Below are the code and all the weights of a small trained network. Each question names an input and a target symbol and asks about switching units off, where a switched-off unit gives its printed mean instead of its output.

import numpy as np


def w(rows, s, z=0):
    codes = np.array(rows[::2]) - 128.0
    scale = np.full(codes.shape[1], s)
    scale[-1] = z or s
    return codes * scale


def f(y):
    return y / 2 * (1 + np.tanh(0.7978845608 * (y + 0.044715 * y**3)))


def softmax(a):
    e = np.exp(a - a.max(-1, keepdims=True))
    return e / e.sum(-1, keepdims=True)


def log_softmax(a):
    a = a - a.max(-1, keepdims=True)
    return a - np.log(np.exp(a).sum(-1, keepdims=True))


def net(x, mask):
    ids = ['ΛΠΣΦεζητ'.index(c) for c in x.split()]
    T = len(ids)
    res = E[ids] + P[:T]
    r = res
    for j in range(2):
        rows = slice(2 * j, 2 * j + 2)
        q, k, v = (r @ M[0][rows].T for M in (Q, K, V))
        z = softmax(np.where(np.tri(T) > 0, q @ k.T / 2**0.5, -1e9)) @ v
        o = O[0][rows]
        res = res + np.where(mask[j], z, o[:, -1]) @ o[:, :-1]
    y = f(res @ A[0][:, :-1].T + A[0][:, -1])
    res = res + np.where(mask[2:6], y, B[0][:, -1]) @ B[0][:, :-1]
    return log_softmax(res[-1] @ U[:, :-1].T + U[:, -1])


Q, K, V, O, A, B = {}, {}, {}, {}, {}, {}
E = w([
[167,53,141,142,140],'Λ',
[204,141,86,153,78],'Π',
[96,120,181,123,206],'Σ',
[195,183,176,233,71],'Φ',
[160,165,127,164,125],'ε',
[155,216,53,80,108],'ζ',
[112,192,129,107,170],'η',
[56,120,133,35,254],'τ',
],0.009)
P = w([
[207,184,169,89,185],'0',
[105,124,128,193,121],'1',
[144,101,181,82,107],'2',
[165,140,33,74,133],'3',
[75,121,106,222,121],'4',
[153,80,194,59,131],'5',
[165,112,32,78,122],'6',
[48,112,86,253,118],'7',
[178,85,203,53,124],'8',
],0.012)
Q[0] = w([
[150,142,187,108,107],'h1',
[35,135,38,246,141],'h1',
[223,106,223,27,112],'h2',
[120,136,218,145,132],'h2',
],0.013)
K[0] = w([
[65,140,125,166,113],'h1',
[232,160,192,69,166],'h1',
[5,74,30,205,84],'h2',
[79,190,156,147,125],'h2',
],0.012)
V[0] = w([
[156,188,42,118,83],'h1',
[152,97,5,46,110],'h1',
[112,199,123,148,94],'h2',
[223,101,130,220,25],'h2',
],0.011)
O[0] = w([
[78,135,43,38,121,51],'h1',
[196,120,41,1,122,2],'h1',
[35,128,111,120,98,33],'h2',
[96,120,47,192,173,174],'h2',
],0.013,0.002)
A[0] = w([
[188,156,194,41,95,112],'n1',
[107,111,80,177,164,254],'n2',
[168,255,87,52,136,161],'n3',
[31,114,153,117,43,236],'n4',
],0.0085,0.0038)
B[0] = w([
[191,74,59,163,137,224],'n1',
[158,135,94,159,151,254],'n2',
[93,185,190,173,159,205],'n3',
[17,70,109,58,6,168],'n4',
],0.011,0.007)
U = w([
[158,167,166,198,215,170],'Λ',
[156,82,2,102,163,139],'Π',
[104,137,230,139,96,98],'Σ',
[85,97,122,170,124,2],'Φ',
[101,97,138,122,107,128],'ε',
[110,109,109,54,87,155],'ζ',
[102,101,166,98,72,137],'η',
[165,51,126,116,75,74],'τ',
],0.0089,0.0069)

Each question gives the input, a string of symbols that net reads in full, and the target symbol t.
The units are the heads (2 rows each of Q, K, V and O) and the neurons (one row each of A and B). Each row of codes is followed by its name. A weight is (code - 128) times the scale printed after its matrix; where a second scale follows, it is the last column's (O, A, B and U).
mask holds one flag per unit, heads first, then neurons. A switched-off unit (its flag False) gives its mean, the last column of its rows in O or B, instead of its output. The means were averaged over made-up inputs and are rounded, as every weight is.
A unit's drop is (log p(t) with every unit on - log p(t) with that unit switched off) / (log p(t) with every unit on - log p(t) with every unit switched off).
The circuit of an input: a set's keep is (log p(t) with only the set's units on - log p(t) with every unit switched off) / (log p(t) with every unit on - log p(t) with every unit switched off). Starting from all 6 units, units are removed one at a time, each time the one whose removal leaves the highest keep (on an exact tie, the one counted first), for as long as the keep stays at least 0.8.
circuit, biggest first: the units of the circuit, biggest drop first
unit that matters most: the unit with the biggest drop
top k neurons: the k neurons with the biggest drops, biggest first
heads that matter: for each layer, one digit per head in row order, 1 if its drop is at least 0.15 and else 0, layers parted by /
drop when u is switched off: that unit's drop, to one decimal
input Π η ζ, target η: circuit, biggest first -> [h2, n4, h1]
input Φ τ Φ Λ Λ, target Φ: top neuron -> [n4]
input η Λ Λ τ τ Π Σ Π, target η: circuit, biggest first -> [h2, n4]
input Σ Φ Φ Λ Π Π ζ, target Λ: heads that matter -> 00
input Λ Σ τ Λ Σ Π Λ Λ ζ, target Λ: circuit, biggest first -> [h2, h1]
input Λ Φ Φ, target Φ: circuit, biggest first -> [h2, n4, h1]
input Λ Λ Λ Π, target Λ: heads that matter -> 00
input Λ η Π τ Σ Λ ε Φ Π, target Φ: heads that matter -> 11
input Λ Λ Φ Λ Π Λ Σ ζ Π, target ζ: circuit, biggest first -> [h2, h1, n4]
input Σ η ε Φ η Λ Λ Π Σ, target Π: circuit, biggest first -> [h2, h1]
input Σ η Λ ε η, target Σ: circuit, biggest first -> [h2, h1, n4]
input τ Σ η, target Σ: circuit, biggest first -> [h1, h2, n4]
input Π τ Λ Σ Φ η, target Φ: circuit, biggest first -> [h2, h1, n4]
input Π η Σ Λ τ, target Π: top 2 neurons -> [n2, n3]
input τ ζ Φ, target ζ: circuit, biggest first -> [h1, h2, n4]
input Λ Φ τ, target Φ: top 2 neurons -> [n4, n2]
input τ Π Φ Λ Λ τ Σ Λ, target τ: unit that matters most -> h2
input Λ Λ Λ Σ τ ε, target τ: top 2 neurons -> [n1, n3]
input Φ Λ Φ Φ τ, target Φ: circuit, biggest first -> [h1, n4, h2]
input Π Π Λ ζ Λ, target Π: circuit, biggest first -> [h1]
input Λ Π Π τ, target Λ: top 2 neurons -> [n3, n4]
input Λ τ Λ Σ Π ε, target Π: top 2 neurons -> [n3, n2]
input Λ Π Λ, target Π: drop when h1 is switched off -> 0.2
input τ Π τ Φ τ Π, target τ: drop when h2 is switched off -> 1.0
input Σ τ Φ ε Π Σ Φ Λ, target Σ: drop when h1 is switched off -> 0.4
input τ Λ ζ Σ Λ Λ, target Λ: drop when n4 is switched off -> 0.2
input Λ Φ Σ, target Φ: unit that matters most -> h2
